Below is a small trained network, with its code and all its weights. Each question gives an input and a target symbol and asks what happens when units are switched off, that is, made to give their printed mean instead of their output.

import numpy as np


def w(rows, s, z=0):
    codes = np.array(rows[::2]) - 128.0
    scale = np.full(codes.shape[1], s)
    scale[-1] = z or s
    return codes * scale


def norm(h):
    return h / np.sqrt((h * h).mean(-1, keepdims=True) + 1e-5)


def f(y):
    return y / 2 * (1 + np.tanh(0.7978845608 * (y + 0.044715 * y**3)))


def softmax(a):
    e = np.exp(a - a.max(-1, keepdims=True))
    return e / e.sum(-1, keepdims=True)


def log_softmax(a):
    a = a - a.max(-1, keepdims=True)
    return a - np.log(np.exp(a).sum(-1, keepdims=True))


def net(x, mask):
    ids = ['γεηθτφω'.index(c) for c in x.split()]
    T = len(ids)
    res = E[ids] + P[:T]
    r = norm(res)
    for j in range(2):
        rows = slice(3 * j, 3 * j + 3)
        q, k, v = (r @ M[0][rows].T for M in (Q, K, V))
        z = softmax(np.where(np.tri(T) > 0, q @ k.T / 3**0.5, -1e9)) @ v
        o = O[0][rows]
        res = res + np.where(mask[j], z, o[:, -1]) @ o[:, :-1]
    y = f(norm(res) @ A[0][:, :-1].T + A[0][:, -1])
    res = res + np.where(mask[2:18], y, B[0][:, -1]) @ B[0][:, :-1]
    return log_softmax(norm(res)[-1] @ U[:, :-1].T + U[:, -1])


Q, K, V, O, A, B = {}, {}, {}, {}, {}, {}
E = w([
[93,93,64],'γ',
[1,171,176],'ε',
[149,173,106],'η',
[145,86,133],'θ',
[120,90,118],'τ',
[140,88,140],'φ',
[115,104,85],'ω',
],0.02)
P = w([
[173,214,153],'0',
[85,105,253],'1',
[54,92,214],'2',
[17,78,181],'3',
[20,80,171],'4',
[51,79,140],'5',
],0.006)
Q[0] = w([
[165,129,156],'h1',
[90,6,84],'h1',
[164,189,116],'h1',
[180,198,165],'h2',
[108,128,140],'h2',
[100,114,129],'h2',
],0.016)
K[0] = w([
[95,158,166],'h1',
[228,139,133],'h1',
[12,119,247],'h1',
[6,9,212],'h2',
[90,161,85],'h2',
[108,217,2],'h2',
],0.0091)
V[0] = w([
[79,10,169],'h1',
[53,152,24],'h1',
[180,113,109],'h1',
[232,162,11],'h2',
[178,254,39],'h2',
[232,116,40],'h2',
],0.008)
O[0] = w([
[112,94,157,118],'h1',
[50,195,17,189],'h1',
[178,141,105,165],'h1',
[210,162,174,242],'h2',
[255,58,70,251],'h2',
[202,112,113,198],'h2',
],0.0095,0.0028)
A[0] = w([
[42,151,161,254],'n1',
[98,248,99,183],'n2',
[153,122,101,150],'n3',
[101,95,179,120],'n4',
[137,87,148,110],'n5',
[115,130,89,163],'n6',
[144,145,129,163],'n7',
[179,144,94,83],'n8',
[111,210,89,155],'n9',
[104,168,75,172],'n10',
[155,79,108,145],'n11',
[204,132,131,117],'n12',
[115,109,113,160],'n13',
[158,158,84,87],'n14',
[147,135,159,136],'n15',
[76,134,106,185],'n16',
],0.017,0.0038)
B[0] = w([
[170,254,147,254],'n1',
[130,76,178,191],'n2',
[90,156,156,178],'n3',
[141,135,75,186],'n4',
[108,89,123,158],'n5',
[102,95,168,169],'n6',
[84,81,129,136],'n7',
[83,178,69,188],'n8',
[94,40,170,171],'n9',
[95,109,159,186],'n10',
[123,115,129,210],'n11',
[61,162,119,205],'n12',
[148,127,177,156],'n13',
[115,143,93,171],'n14',
[145,75,107,137],'n15',
[164,152,194,187],'n16',
],0.009,0.0071)
U = w([
[9,72,81,71],'γ',
[179,84,160,160],'ε',
[203,79,198,152],'η',
[71,146,121,3],'θ',
[162,195,32,191],'τ',
[235,183,40,167],'φ',
[245,186,129,169],'ω',
],0.011,0.0031)

Each question gives the input, a string of symbols that net reads in full, and the target symbol t.
The units are the heads (3 rows each of Q, K, V and O) and the neurons (one row each of A and B). Each row of codes is followed by its name. A weight is (code - 128) times the scale printed after its matrix; where a second scale follows, it is the last column's (O, A, B and U).
mask holds one flag per unit, heads first, then neurons. A switched-off unit (its flag False) gives its mean, the last column of its rows in O or B, instead of its output. The means were averaged over made-up inputs and are rounded, as every weight is.
A unit's drop is (log p(t) with every unit on - log p(t) with that unit switched off) / (log p(t) with every unit on - log p(t) with every unit switched off).
The circuit of an input: a set's keep is (log p(t) with only the set's units on - log p(t) with every unit switched off) / (log p(t) with every unit on - log p(t) with every unit switched off). Starting from the 12 units with the biggest drops (on a tie, the unit counted first), units are removed one at a time, each time the one whose removal leaves the highest keep (on an exact tie, the one counted first), for as long as the keep stays at least 0.8.
circuit, biggest first: the units of the circuit, biggest drop first
unit that matters most: the unit with the biggest drop
heads that matter: for each layer, one digit per head in row order, 1 if its drop is at least 0.15 and else 0, layers parted by /
drop of u: that unit's drop, to one decimal
input η η θ γ γ φ, target φ: heads that matter	01
input φ ε η γ η τ, target ε: heads that matter	10
input φ γ φ ω ω ω, target η: heads that matter	10
input τ φ γ, target ω: heads that matter	01
input γ η η φ, target γ: heads that matter	10
input τ τ τ φ τ, target ω: heads that matter	01
input γ η η, target γ: unit that matters most	h1
input τ τ γ φ θ, target ω: heads that matter	01
input η ω ε, target ω: heads that matter	01
input γ τ η τ θ, target γ: heads that matter	10
input ω γ φ φ τ, target τ: heads that matter	11
input ω η γ, target τ: heads that matter	01
input η γ τ γ θ, target φ: heads that matter	01
input η φ τ ω τ, target φ: circuit, biggest first	[h2]
input γ γ θ, target γ: heads that matter	11
input τ τ θ ω γ γ, target ω: heads that matter	11
input φ φ γ τ γ, target η: drop of n8	0.2
input τ θ φ, target ω: drop of n2	0.1
input ω τ θ, target τ: drop of n2	0.0
input η η ω γ η γ, target φ: unit that matters most	h2
input γ η ω φ, target γ: drop of n1	1.3
